Below are the code and all the weights of a small trained network. Each question names an input and a target symbol and asks about switching units off, where a switched-off unit gives its printed mean instead of its output.

import numpy as np


def w(rows, s, z=0):
    codes = np.array(rows[::2]) - 128.0
    scale = np.full(codes.shape[1], s)
    scale[-1] = z or s
    return codes * scale


def f(y):
    return np.maximum(y, 0)


def softmax(a):
    e = np.exp(a - a.max(-1, keepdims=True))
    return e / e.sum(-1, keepdims=True)


def log_softmax(a):
    a = a - a.max(-1, keepdims=True)
    return a - np.log(np.exp(a).sum(-1, keepdims=True))


def net(x, mask):
    ids = ['αβγθλμξπστφ'.index(c) for c in x.split()]
    T = len(ids)
    res = E[ids] + P[:T]
    u = 0
    for l in range(3):
        q, k, v = (res @ M[l].T for M in (Q, K, V))
        z = softmax(np.where(np.tri(T) > 0, q @ k.T / 3**0.5, -1e9)) @ v
        res = res + np.where(mask[u], z, O[l][:, -1]) @ O[l][:, :-1]
        u += 1
        y = f(res @ A[l][:, :-1].T + A[l][:, -1])
        res = res + np.where(mask[u : u + 4], y, B[l][:, -1]) @ B[l][:, :-1]
        u += 4
    return log_softmax(res[-1] @ U[:, :-1].T + U[:, -1])


Q, K, V, O, A, B = {}, {}, {}, {}, {}, {}
E = w([
[118,137,90],'α',
[101,147,202],'β',
[89,69,161],'γ',
[112,120,92],'θ',
[192,155,143],'λ',
[105,105,108],'μ',
[133,150,3],'ξ',
[110,120,110],'π',
[42,138,141],'σ',
[122,131,181],'τ',
[118,53,70],'φ',
],0.023)
P = w([
[178,232,35],'0',
[181,208,60],'1',
[171,183,57],'2',
[169,187,3],'3',
[127,117,88],'4',
[109,89,128],'5',
[121,127,62],'6',
],0.0046)
Q[0] = w([
[122,52,154],'L0H0',
[73,196,109],'L0H0',
[81,2,5],'L0H0',
],0.0066)
K[0] = w([
[106,104,48],'L0H0',
[115,154,170],'L0H0',
[15,3,39],'L0H0',
],0.0058)
V[0] = w([
[148,61,71],'L0H0',
[93,1,121],'L0H0',
[214,166,178],'L0H0',
],0.013)
O[0] = w([
[254,189,67,208],'L0H0',
[140,208,124,123],'L0H0',
[149,104,220,3],'L0H0',
],0.01,0.0065)
A[0] = w([
[103,193,138,150],'L0N0',
[84,141,57,3],'L0N1',
[115,69,125,142],'L0N2',
[248,200,121,130],'L0N3',
],0.012,0.0039)
B[0] = w([
[192,109,224,153],'L0N0',
[107,103,130,234],'L0N1',
[145,250,92,141],'L0N2',
[121,119,255,248],'L0N3',
],0.0065,0.015)
Q[1] = w([
[27,186,29],'L1H0',
[176,82,130],'L1H0',
[188,2,96],'L1H0',
],0.0075)
K[1] = w([
[158,195,76],'L1H0',
[183,165,86],'L1H0',
[184,1,155],'L1H0',
],0.0042)
V[1] = w([
[153,229,171],'L1H0',
[210,1,251],'L1H0',
[131,203,176],'L1H0',
],0.0038)
O[1] = w([
[83,48,1,156],'L1H0',
[118,77,64,5],'L1H0',
[63,204,202,142],'L1H0',
],0.0086,0.0021)
A[1] = w([
[188,136,238,223],'L1N0',
[167,142,144,6],'L1N1',
[123,78,114,24],'L1N2',
[254,96,132,226],'L1N3',
],0.0093,0.0023)
B[1] = w([
[130,67,197,237],'L1N0',
[45,141,148,146],'L1N1',
[122,144,169,130],'L1N2',
[175,255,188,253],'L1N3',
],0.0095,0.0054)
Q[2] = w([
[21,158,85],'L2H0',
[154,127,255],'L2H0',
[227,83,101],'L2H0',
],0.0074)
K[2] = w([
[255,101,95],'L2H0',
[66,245,13],'L2H0',
[56,206,223],'L2H0',
],0.0048)
V[2] = w([
[4,133,103],'L2H0',
[30,190,97],'L2H0',
[208,171,3],'L2H0',
],0.0052)
O[2] = w([
[98,182,236,2],'L2H0',
[173,71,2,184],'L2H0',
[89,167,150,32],'L2H0',
],0.0072,0.0015)
A[2] = w([
[29,129,215,254],'L2N0',
[72,186,84,133],'L2N1',
[150,1,72,76],'L2N2',
[48,138,27,204],'L2N3',
],0.0094,0.0023)
B[2] = w([
[134,66,69,254],'L2N0',
[120,135,44,200],'L2N1',
[219,139,164,143],'L2N2',
[1,78,199,218],'L2N3',
],0.0092,0.007)
U = w([
[95,161,149,1],'α',
[128,5,169,79],'β',
[106,145,180,62],'γ',
[108,164,136,89],'θ',
[198,65,244,108],'λ',
[116,162,126,152],'μ',
[227,167,3,150],'ξ',
[102,182,115,109],'π',
[34,117,64,177],'σ',
[209,19,95,185],'τ',
[158,229,250,107],'φ',
],0.0068,0.0059)

Each question gives the input, a string of symbols that net reads in full, and the target symbol t.
The units are the heads (3 rows each of Q, K, V and O) and the neurons (one row each of A and B). Each row of codes is followed by its name. A weight is (code - 128) times the scale printed after its matrix; where a second scale follows, it is the last column's (O, A, B and U).
mask holds one flag per unit, layer by layer, with each layer's heads first. A switched-off unit (its flag False) gives its mean, the last column of its rows in O or B, instead of its output. The means were averaged over made-up inputs and are rounded, as every weight is.
A unit's drop is (log p(t) with every unit on - log p(t) with that unit switched off) / (log p(t) with every unit on - log p(t) with every unit switched off).
The circuit of an input: a set's keep is (log p(t) with only the set's units on - log p(t) with every unit switched off) / (log p(t) with every unit on - log p(t) with every unit switched off). Starting from the 12 units with the biggest drops (on a tie, the unit counted first), units are removed one at a time, each time the one whose removal leaves the highest keep (on an exact tie, the one counted first), for as long as the keep stays at least 0.8.
circuit, biggest first: the units of the circuit, biggest drop first
unit that matters most: the unit with the biggest drop
top k neurons: the k neurons with the biggest drops, biggest first
k most important neurons of layer l: the k neurons of layer l with the biggest drops, biggest first
input λ ξ ξ π, target ξ: circuit, biggest first -> L0H0, L2N3
input ξ σ π σ γ, target σ: top 3 neurons -> L0N3, L1N0, L1N3
input ξ μ μ φ ξ ξ, target φ: circuit, biggest first -> L0N3, L0H0, L1N3
input α ξ λ γ ξ σ, target σ: 2 most important neurons of layer 1 -> L1N3, L1N0
input τ σ α, target σ: circuit, biggest first -> L0H0, L0N3
input σ ξ ξ λ φ γ, target φ: unit that matters most -> L0H0
input ξ σ π ξ ξ ξ θ, target ξ: 2 most important neurons of layer 1 -> L1N0, L1N3
input ξ ξ σ σ θ μ, target σ: top 2 neurons -> L0N3, L2N3
input π σ ξ φ π, target φ: circuit, biggest first -> L0H0, L0N3, L2N0, L1H0
input σ λ τ, target τ: circuit, biggest first -> L2N0, L0H0, L2N3, L1H0
input φ λ φ, target φ: circuit, biggest first -> L0H0, L0N3
input φ θ μ φ ξ, target φ: circuit, biggest first -> L0N3, L0H0
input α φ α, target φ: circuit, biggest first -> L0N3, L0H0, L2N0
input ξ α μ, target ξ: 2 most important neurons of layer 1 -> L1N3, L1N1
input μ σ σ ξ ξ α σ, target σ: circuit, biggest first -> L0N3, L0H0, L2N3
input ξ θ θ φ μ θ, target φ: circuit, biggest first -> L0H0, L0N3, L2N0
input ξ λ θ, target ξ: circuit, biggest first -> L2N3, L1N0
input λ τ γ τ, target τ: most important neuron of layer 0 -> L0N3
input σ ξ ξ, target σ: top 4 neurons -> L2N3, L1N0, L0N0, L0N1
input λ μ β σ γ, target σ: unit that matters most -> L0N2
input λ ξ π, target ξ: circuit, biggest first -> L2N3, L0N3
input γ ξ α σ γ β, target β: 2 most important neurons of layer 1 -> L1N0, L1N3
input μ μ μ σ γ φ μ, target φ: top 2 neurons -> L0N3, L0N0
input ξ γ β ξ φ μ, target φ: top 3 neurons -> L0N3, L2N0, L1N3
input π μ λ, target λ: top 2 neurons -> L1N0, L1N3
